Below are the code and all the weights of a small trained network. Each question names an input and a target symbol and asks about switching units off, where a switched-off unit gives its printed mean instead of its output.

import numpy as np


def w(rows, s, z=0):
    codes = np.array(rows[::2]) - 128.0
    scale = np.full(codes.shape[1], s)
    scale[-1] = z or s
    return codes * scale


def f(y):
    return y / 2 * (1 + np.tanh(0.7978845608 * (y + 0.044715 * y**3)))


def softmax(a):
    e = np.exp(a - a.max(-1, keepdims=True))
    return e / e.sum(-1, keepdims=True)


def log_softmax(a):
    a = a - a.max(-1, keepdims=True)
    return a - np.log(np.exp(a).sum(-1, keepdims=True))


def net(x, mask):
    ids = ['ΓΔΘΛΣΨεημφ'.index(c) for c in x.split()]
    T = len(ids)
    res = E[ids] + P[:T]
    r = res
    for j in range(3):
        rows = slice(3 * j, 3 * j + 3)
        q, k, v = (r @ M[0][rows].T for M in (Q, K, V))
        z = softmax(np.where(np.tri(T) > 0, q @ k.T / 3**0.5, -1e9)) @ v
        o = O[0][rows]
        res = res + np.where(mask[j], z, o[:, -1]) @ o[:, :-1]
    y = f(res @ A[0][:, :-1].T + A[0][:, -1])
    res = res + np.where(mask[3:11], y, B[0][:, -1]) @ B[0][:, :-1]
    return log_softmax(res[-1] @ U[:, :-1].T + U[:, -1])


Q, K, V, O, A, B = {}, {}, {}, {}, {}, {}
E = w([
[167,197,191],'Γ',
[107,187,105],'Δ',
[164,76,61],'Θ',
[4,122,67],'Λ',
[11,174,96],'Σ',
[41,227,111],'Ψ',
[157,122,63],'ε',
[47,139,70],'η',
[50,141,70],'μ',
[191,129,135],'φ',
],0.023)
P = w([
[1,8,207],'0',
[179,159,110],'1',
[168,158,95],'2',
[172,178,98],'3',
[176,181,89],'4',
[172,176,84],'5',
[168,173,80],'6',
[181,175,81],'7',
[167,173,72],'8',
[171,171,64],'9',
[171,173,63],'10',
[168,180,63],'11',
[172,172,61],'12',
[164,169,58],'13',
],0.0065)
Q[0] = w([
[140,185,193],'H0',
[68,98,161],'H0',
[123,35,159],'H0',
[69,228,88],'H1',
[49,239,76],'H1',
[131,161,22],'H1',
[183,123,253],'H2',
[157,36,114],'H2',
[150,98,121],'H2',
],0.013)
K[0] = w([
[69,101,134],'H0',
[151,196,183],'H0',
[209,202,105],'H0',
[92,118,199],'H1',
[41,13,227],'H1',
[144,89,143],'H1',
[176,194,215],'H2',
[72,77,176],'H2',
[225,102,127],'H2',
],0.011)
V[0] = w([
[110,204,112],'H0',
[100,88,154],'H0',
[168,116,118],'H0',
[212,191,129],'H1',
[116,8,139],'H1',
[88,249,146],'H1',
[162,142,170],'H2',
[114,126,93],'H2',
[104,83,138],'H2',
],0.013)
O[0] = w([
[141,96,131,171],'H0',
[113,57,105,137],'H0',
[174,153,162,88],'H0',
[152,183,31,7],'H1',
[178,179,226,155],'H1',
[38,2,49,162],'H1',
[112,24,124,68],'H2',
[108,194,148,164],'H2',
[187,183,84,138],'H2',
],0.0087,0.018)
A[0] = w([
[101,156,38,180],'N0',
[82,208,106,255],'N1',
[134,185,107,204],'N2',
[110,79,85,19],'N3',
[95,147,134,216],'N4',
[212,71,196,57],'N5',
[24,136,153,20],'N6',
[117,150,5,28],'N7',
],0.012,0.0046)
B[0] = w([
[253,117,122,194],'N0',
[81,77,103,234],'N1',
[21,93,99,166],'N2',
[146,148,148,169],'N3',
[174,62,101,189],'N4',
[121,150,16,148],'N5',
[212,152,131,253],'N6',
[94,246,228,189],'N7',
],0.0078,0.02)
U = w([
[117,134,131,124],'Γ',
[82,167,170,15],'Δ',
[157,143,237,80],'Θ',
[139,147,121,208],'Λ',
[144,76,113,254],'Σ',
[102,136,160,123],'Ψ',
[110,136,153,112],'ε',
[134,200,129,98],'η',
[60,141,107,71],'μ',
[251,134,143,149],'φ',
],0.012,0.0061)

Each question gives the input, a string of symbols that net reads in full, and the target symbol t.
The units are the heads (3 rows each of Q, K, V and O) and the neurons (one row each of A and B). Each row of codes is followed by its name. A weight is (code - 128) times the scale printed after its matrix; where a second scale follows, it is the last column's (O, A, B and U).
mask holds one flag per unit, heads first, then neurons. A switched-off unit (its flag False) gives its mean, the last column of its rows in O or B, instead of its output. The means were averaged over made-up inputs and are rounded, as every weight is.
A unit's drop is (log p(t) with every unit on - log p(t) with that unit switched off) / (log p(t) with every unit on - log p(t) with every unit switched off).
The circuit of an input: a set's keep is (log p(t) with only the set's units on - log p(t) with every unit switched off) / (log p(t) with every unit on - log p(t) with every unit switched off). Starting from all 11 units, units are removed one at a time, each time the one whose removal leaves the highest keep (on an exact tie, the one counted first), for as long as the keep stays at least 0.8.
circuit, biggest first: the units of the circuit, biggest drop first
most important unit: the unit with the biggest drop
top k neurons: the k neurons with the biggest drops, biggest first
drop when u is switched off: that unit's drop, to one decimal
input Σ Λ Θ Λ Λ Ψ, target Σ: circuit, biggest first	[N7 H1]
input φ Γ Γ Λ Σ Λ Λ φ Γ φ Θ Γ Λ Ψ, target μ: circuit, biggest first	[N2 N1 H1 N6]
input Ψ φ Γ Λ Γ ε Λ Γ μ, target φ: most important unit	N0
input φ Λ Γ Λ Ψ η, target μ: top 3 neurons	[N2 N6 N1]
input φ Γ Ψ, target μ: circuit, biggest first	[H1 N2 N1 N6]
input Θ μ Λ Λ Σ Λ Λ Λ Λ Σ, target Δ: circuit, biggest first	[H1 N2 N0 N6]
input Θ Σ Λ Λ Λ Λ Λ φ η, target Δ: circuit, biggest first	[H1 N2 N6 N0]
input Σ Λ Σ Λ Θ Θ Λ Λ Ψ Λ φ Θ, target η: top 2 neurons	[N2 N4]
input Λ Δ Γ Σ Λ η Σ Λ Θ, target η: top 2 neurons	[N2 N7]
input Λ Λ Δ μ φ Γ, target Σ: top 2 neurons	[N5 N7]
input Ψ Λ Λ Λ Λ Λ Λ Σ Λ Σ, target φ: top 3 neurons	[N0 N6 N2]
input Θ Ψ Λ, target Δ: drop when N6 is switched off	0.3
input Γ Γ Γ Δ η Λ φ Ψ Δ, target η: drop when N7 is switched off	1.9
input Θ Λ φ Θ φ Γ Γ Λ Λ, target Δ: drop when N7 is switched off	-0.1
